Here is a tiny trained network, its code and every weight. The questions are about switching its units off for an input and a class, where a switched-off unit gives its printed mean instead of its output.

import numpy as np


def w(rows, s, z=0):
    codes = np.array(rows[::2]) - 128.0
    scale = np.full(codes.shape[1], s)
    scale[-1] = z or s
    return codes * scale


def norm(h):
    return h / np.sqrt((h * h).mean(-1, keepdims=True) + 1e-5)


def f(y):
    return y / 2 * (1 + np.tanh(0.7978845608 * (y + 0.044715 * y**3)))


def log_softmax(a):
    a = a - a.max(-1, keepdims=True)
    return a - np.log(np.exp(a).sum(-1, keepdims=True))


def net(x, mask):
    res = np.array(x, float).reshape(1, 4) / 4 @ E
    u = 0
    for l in range(2):
        y = f(norm(res) @ A[l][:, :-1].T + A[l][:, -1])
        res = res + np.where(mask[u : u + 3], y, B[l][:, -1]) @ B[l][:, :-1]
        u += 3
    return log_softmax(norm(res)[-1] @ U[:, :-1].T + U[:, -1])


A, B = {}, {}
E = w([
[142,167,126,142,2,166,111,119,217],'x0',
[137,113,142,29,90,98,112,181,113],'x1',
[91,191,107,111,106,130,94,129,81],'x2',
[76,102,66,151,115,137,165,204,111],'x3',
],0.0099)
A[0] = w([
[58,190,159,160,58,108,125,101,15,11],'L0N1',
[68,207,196,107,150,212,50,194,93,3],'L0N2',
[160,74,86,2,94,125,117,144,115,44],'L0N3',
],0.0068,0.0041)
B[0] = w([
[8,68,161,81,198,114,135,157,214,183],'L0N1',
[142,90,187,122,122,208,142,170,196,148],'L0N2',
[48,52,40,158,151,202,78,73,166,255],'L0N3',
],0.012,0.0021)
A[1] = w([
[100,128,90,162,72,38,154,194,103,194],'L1N1',
[61,85,139,126,67,148,255,159,91,4],'L1N2',
[114,45,216,140,111,117,197,161,161,106],'L1N3',
],0.0093,0.0039)
B[1] = w([
[242,164,216,109,69,150,89,67,86,254],'L1N1',
[141,229,194,105,196,129,222,6,207,217],'L1N2',
[45,127,115,105,177,61,83,215,157,203],'L1N3',
],0.011,0.0033)
U = w([
[138,106,13,191,169,222,120,89,144,211],'0',
[255,189,181,31,153,93,185,10,149,3],'1',
[38,141,163,151,179,78,156,220,245,51],'2',
[234,143,110,159,72,56,113,155,34,238],'3',
],0.0082,0.0046)

Each question gives the input, the list of numbers given to net, and the class t.
The units are the neurons (one row each of A and B). Each row of codes is followed by its name. A weight is (code - 128) times the scale printed after its matrix; where a second scale follows, it is the last column's (A, B and U).
mask holds one flag per neuron, layer by layer. A switched-off neuron (its flag False) gives its mean, the last column of its row in B, instead of its output. The means were averaged over made-up inputs and are rounded, as every weight is.
A unit's drop is (log p(t) with every unit on - log p(t) with that unit switched off) / (log p(t) with every unit on - log p(t) with every unit switched off).
The circuit of an input: a set's keep is (log p(t) with only the set's units on - log p(t) with every unit switched off) / (log p(t) with every unit on - log p(t) with every unit switched off). Starting from all 6 units, units are removed one at a time, each time the one whose removal leaves the highest keep (on an exact tie, the one counted first), for as long as the keep stays at least 0.8.
units of the circuit, in order: the units of the circuit, biggest drop first
unit that matters most: the unit with the biggest drop
k most important neurons: the k neurons with the biggest drops, biggest first
k most important neurons of layer l: the k neurons of layer l with the biggest drops, biggest first
drop when u is switched off: that unit's drop, to one decimal
input [8,0,-1,6], class 3: 3 most important neurons	(L0N1, L1N1, L0N2)
input [-3,3,8,-7], class 2: units of the circuit, in order	(L0N1, L1N1)
input [-4,-3,0,-1], class 3: 4 most important neurons	(L0N3, L1N2, L0N1, L0N2)
input [-2,3,-4,8], class 1: units of the circuit, in order	(L1N2)
input [7,3,-1,1], class 3: units of the circuit, in order	(L1N2, L0N1)
input [-8,-3,-2,4], class 3: units of the circuit, in order	(L0N3, L0N1, L1N1)
input [3,-2,-7,8], class 1: units of the circuit, in order	(L1N2, L1N1)
input [-7,7,-6,8], class 1: 3 most important neurons	(L1N2, L1N1, L0N1)
input [-8,-5,-3,-3], class 3: units of the circuit, in order	(L0N3, L1N2)
input [-7,8,6,-8], class 0: 2 most important neurons	(L0N3, L1N1)
input [-6,-6,-3,7], class 1: units of the circuit, in order	(L0N3, L1N1, L1N2)
input [-3,-6,-8,0], class 2: 2 most important neurons	(L1N3, L0N3)
input [6,-2,7,-2], class 2: 2 most important neurons	(L0N1, L1N1)
input [-7,-3,-4,0], class 3: unit that matters most	L0N3
input [-4,4,8,-4], class 2: 2 most important neurons of layer 0	(L0N1, L0N2)
input [-3,-2,7,5], class 2: 2 most important neurons	(L0N1, L0N2)
input [-1,-3,-4,7], class 1: units of the circuit, in order	(L1N2, L1N1)
input [5,-4,-7,0], class 2: 2 most important neurons of layer 1	(L1N3, L1N1)
input [-1,1,-4,8], class 1: 2 most important neurons of layer 1	(L1N2, L1N1)
input [-1,2,-6,-3], class 2: units of the circuit, in order	(L1N3)
input [1,8,6,8], class 0: 2 most important neurons of layer 0	(L0N3, L0N2)
input [0,0,8,4], class 2: drop when L0N1 is switched off	2.2
input [-4,7,3,6], class 0: drop when L0N3 is switched off	2.7
